Below is a small trained network, with its code and all its weights. Each question gives an input and a target symbol and asks what happens when units are switched off, that is, made to give their printed mean instead of their output.

import numpy as np


def w(rows, s, z=0):
    codes = np.array(rows[::2]) - 128.0
    scale = np.full(codes.shape[1], s)
    scale[-1] = z or s
    return codes * scale


def norm(h):
    return h / np.sqrt((h * h).mean(-1, keepdims=True) + 1e-5)


def softmax(a):
    e = np.exp(a - a.max(-1, keepdims=True))
    return e / e.sum(-1, keepdims=True)


def log_softmax(a):
    a = a - a.max(-1, keepdims=True)
    return a - np.log(np.exp(a).sum(-1, keepdims=True))


def net(x, mask):
    ids = ['ΛΠΣαγεζηθξτφψ'.index(c) for c in x.split()]
    T = len(ids)
    res = E[ids] + P[:T]
    u = 0
    for l in range(3):
        r = norm(res)
        for j in range(3):
            rows = slice(2 * j, 2 * j + 2)
            q, k, v = (r @ M[l][rows].T for M in (Q, K, V))
            z = softmax(np.where(np.tri(T) > 0, q @ k.T / 2**0.5, -1e9)) @ v
            o = O[l][rows]
            res = res + np.where(mask[u + j], z, o[:, -1]) @ o[:, :-1]
        u += 3
    return log_softmax(norm(res)[-1] @ U[:, :-1].T + U[:, -1])


Q, K, V, O = {}, {}, {}, {}
E = w([
[108,115,114,113,133,120,132,104],'Λ',
[139,85,129,70,130,131,111,130],'Π',
[193,158,178,47,125,76,111,184],'Σ',
[90,139,147,147,193,72,93,157],'α',
[156,179,148,113,210,84,122,154],'γ',
[133,105,161,122,202,87,124,160],'ε',
[121,155,158,122,182,161,141,192],'ζ',
[107,103,87,138,114,169,43,176],'η',
[189,153,115,153,142,184,177,182],'θ',
[198,65,105,148,161,106,104,128],'ξ',
[196,157,125,228,123,87,94,137],'τ',
[181,87,232,170,101,178,123,69],'φ',
[79,36,166,163,62,46,251,207],'ψ',
],0.013)
P = w([
[190,174,184,54,25,83,114,132],'0',
[196,103,229,118,36,107,66,195],'1',
[141,208,125,64,90,86,159,109],'2',
[191,68,222,138,74,131,77,212],'3',
[132,195,110,89,107,103,165,106],'4',
[176,68,198,164,113,139,84,214],'5',
[125,193,91,103,122,121,175,104],'6',
[158,57,174,178,114,178,94,197],'7',
[116,178,78,121,139,136,177,90],'8',
[143,45,149,201,115,201,105,174],'9',
[105,164,68,140,150,155,189,76],'10',
[124,60,127,248,153,233,121,170],'11',
[98,156,39,164,172,187,193,76],'12',
[151,44,116,198,185,254,99,158],'13',
],0.007)
Q[0] = w([
[222,3,161,145,166,142,151,239],'0.h0',
[72,241,128,82,45,134,132,23],'0.h0',
[186,58,193,135,24,229,84,54],'0.h1',
[213,28,185,211,152,188,60,208],'0.h1',
[210,118,132,52,120,95,102,118],'0.h2',
[185,80,188,216,184,147,86,196],'0.h2',
],0.0066)
K[0] = w([
[91,101,109,242,187,126,185,112],'0.h0',
[94,147,154,54,52,77,65,187],'0.h0',
[141,125,220,163,113,199,77,8],'0.h1',
[167,45,85,200,157,254,83,79],'0.h1',
[150,158,85,71,213,148,157,109],'0.h2',
[58,79,151,254,195,182,161,111],'0.h2',
],0.007)
V[0] = w([
[104,179,182,119,16,115,164,180],'0.h0',
[218,43,89,156,105,135,185,152],'0.h0',
[222,91,87,151,64,133,104,131],'0.h1',
[201,168,24,180,171,109,119,173],'0.h1',
[168,165,173,96,3,110,123,133],'0.h2',
[92,142,78,83,80,94,123,136],'0.h2',
],0.0056)
O[0] = w([
[142,223,162,127,73,154,120,177,179],'0.h0',
[202,89,107,92,31,193,118,146,244],'0.h0',
[168,122,71,72,126,142,108,169,236],'0.h1',
[149,76,91,106,29,194,137,139,45],'0.h1',
[55,131,167,153,1,89,124,92,247],'0.h2',
[164,80,125,147,58,169,140,61,1],'0.h2',
],0.006,0.0029)
Q[1] = w([
[118,92,144,158,139,153,97,218],'1.h0',
[143,38,220,194,89,184,108,152],'1.h0',
[82,186,99,152,41,116,244,128],'1.h1',
[183,106,220,193,137,187,41,157],'1.h1',
[207,91,179,189,95,149,129,159],'1.h2',
[177,73,140,98,180,174,101,184],'1.h2',
],0.011)
K[1] = w([
[140,120,92,171,169,198,91,131],'1.h0',
[173,85,181,253,85,206,78,62],'1.h0',
[98,101,150,66,72,43,157,114],'1.h1',
[150,129,138,219,157,236,118,60],'1.h1',
[197,127,146,199,79,139,150,102],'1.h2',
[227,120,136,167,177,164,135,145],'1.h2',
],0.011)
V[1] = w([
[103,91,134,121,118,140,174,128],'1.h0',
[112,127,114,65,135,50,156,137],'1.h0',
[107,164,2,92,109,81,98,213],'1.h1',
[57,178,138,64,142,192,182,163],'1.h1',
[152,147,100,201,98,64,160,109],'1.h2',
[107,87,173,38,118,67,109,188],'1.h2',
],0.0079)
O[1] = w([
[160,91,116,47,143,131,201,52,93],'1.h0',
[185,104,72,59,68,49,224,123,77],'1.h0',
[201,183,49,49,119,63,197,226,1],'1.h1',
[131,182,158,69,143,255,201,177,81],'1.h1',
[158,166,79,173,122,46,60,133,130],'1.h2',
[120,72,170,55,206,114,89,110,209],'1.h2',
],0.0063,0.0059)
Q[2] = w([
[153,235,92,46,136,110,165,3],'2.h0',
[99,87,162,155,48,79,224,139],'2.h0',
[72,192,70,88,119,107,142,29],'2.h1',
[136,177,86,100,86,163,177,2],'2.h1',
[193,112,194,218,94,63,68,165],'2.h2',
[138,166,123,14,122,96,205,85],'2.h2',
],0.0087)
K[2] = w([
[201,219,163,34,152,116,59,67],'2.h0',
[101,113,218,59,60,2,217,158],'2.h0',
[175,226,195,67,142,76,47,104],'2.h1',
[167,147,210,77,84,103,96,112],'2.h1',
[128,193,113,212,109,91,34,145],'2.h2',
[130,171,156,29,128,112,198,153],'2.h2',
],0.0086)
V[2] = w([
[114,171,54,112,190,164,51,119],'2.h0',
[254,179,173,137,197,144,79,55],'2.h0',
[10,69,127,182,160,86,201,197],'2.h1',
[156,74,152,188,126,143,193,163],'2.h1',
[42,87,147,86,82,129,100,181],'2.h2',
[103,118,158,168,139,116,82,110],'2.h2',
],0.0083)
O[2] = w([
[180,212,136,96,175,120,123,45,52],'2.h0',
[182,134,202,254,151,168,187,35,123],'2.h0',
[60,119,151,41,29,64,94,183,165],'2.h1',
[118,73,172,183,57,84,155,193,150],'2.h1',
[72,102,80,130,159,221,166,74,214],'2.h2',
[155,135,66,103,149,127,162,173,254],'2.h2',
],0.0088,0.005)
U = w([
[83,157,64,158,39,109,182,38,255],'Λ',
[129,62,129,42,79,184,176,20,78],'Π',
[206,155,207,50,37,134,147,89,187],'Σ',
[30,187,86,155,172,36,123,111,150],'α',
[183,214,173,114,193,85,159,102,198],'γ',
[121,34,189,80,210,46,189,122,15],'ε',
[60,193,226,71,166,216,209,173,24],'ζ',
[130,193,88,22,180,192,65,136,126],'η',
[179,176,111,163,91,222,199,200,198],'θ',
[240,25,50,135,134,156,132,135,50],'ξ',
[213,184,81,223,101,61,59,183,84],'τ',
[94,115,187,245,146,168,58,89,69],'φ',
[55,74,125,124,8,126,85,199,102],'ψ',
],0.011,0.0033)

Each question gives the input, a string of symbols that net reads in full, and the target symbol t.
The units are the heads (2 rows each of Q, K, V and O). Each row of codes is followed by its name. A weight is (code - 128) times the scale printed after its matrix; where a second scale follows, it is the last column's (O and U).
mask holds one flag per head, layer by layer. A switched-off head (its flag False) gives its mean, the last column of its rows in O, instead of its output. The means were averaged over made-up inputs and are rounded, as every weight is.
A unit's drop is (log p(t) with every unit on - log p(t) with that unit switched off) / (log p(t) with every unit on - log p(t) with every unit switched off).
The circuit of an input: a set's keep is (log p(t) with only the set's units on - log p(t) with every unit switched off) / (log p(t) with every unit on - log p(t) with every unit switched off). Starting from all 9 units, units are removed one at a time, each time the one whose removal leaves the highest keep (on an exact tie, the one counted first), for as long as the keep stays at least 0.8.
units of the circuit, in order: the units of the circuit, biggest drop first
which heads matter: for each layer, one digit per head in row order, 1 if its drop is at least 0.15 and else 0, layers parted by /
input θ φ η γ η η φ Λ, target φ: which heads matter => 000 / 010 / 000
input φ ε γ η α φ φ η τ Π, target τ: units of the circuit, in order => [2.h2 1.h2 2.h0]
input φ φ ε φ ξ ζ φ Π φ Λ φ ε ξ Σ, target ξ: units of the circuit, in order => [0.h0]
input α ε ψ ψ ψ ψ θ Π ε Π Σ, target Σ: units of the circuit, in order => [2.h2 1.h0]
input ξ α ε ε ξ ε, target ξ: units of the circuit, in order => [0.h1 2.h1]
input φ γ η φ ζ ψ γ η γ τ Π Π ε, target ε: units of the circuit, in order => [0.h0 1.h0]
input φ ψ ε φ ψ Λ ε Σ η α, target η: which heads matter => 001 / 000 / 100
input φ ψ φ ε φ η ζ ε ε ε η Π, target η: which heads matter => 000 / 000 / 100
input γ θ ψ ξ θ ε Π ψ Λ γ η ε, target η: which heads matter => 001 / 010 / 100
input α α Λ ψ ψ ε φ η ε φ ψ ψ ψ ζ, target ψ: which heads matter => 000 / 000 / 010
input ψ τ γ η, target τ: units of the circuit, in order => [1.h2 1.h1]
input τ γ ζ ψ ε φ, target ψ: which heads matter => 000 / 000 / 110
input γ α ε ε φ φ ψ φ Σ Λ ε Π, target ε: units of the circuit, in order => [0.h2 0.h0 2.h1 2.h0]
input α η Σ γ ε ε ψ τ Λ ξ, target τ: units of the circuit, in order => [1.h2]
input ε η γ α Π, target Π: units of the circuit, in order => [1.h0 2.h1 0.h1]
input τ ε φ ξ, target φ: which heads matter => 000 / 010 / 100
input ε ψ φ ε γ ε η Σ ψ φ γ ε γ, target γ: which heads matter => 000 / 000 / 100
input ε η φ ε φ ε θ η, target θ: units of the circuit, in order => [1.h1 0.h2 2.h1 0.h1]
input τ ε Π ε τ α η γ Π, target Π: which heads matter => 001 / 100 / 011
input α ε η η φ ζ, target φ: units of the circuit, in order => [1.h1]
input α φ φ ψ Λ, target Λ: which heads matter => 011 / 101 / 000
input Σ ψ Π α α ξ φ φ Σ Π, target φ: which heads matter => 000 / 000 / 000
input γ φ ε φ ε α φ ζ, target φ: which heads matter => 000 / 010 / 100
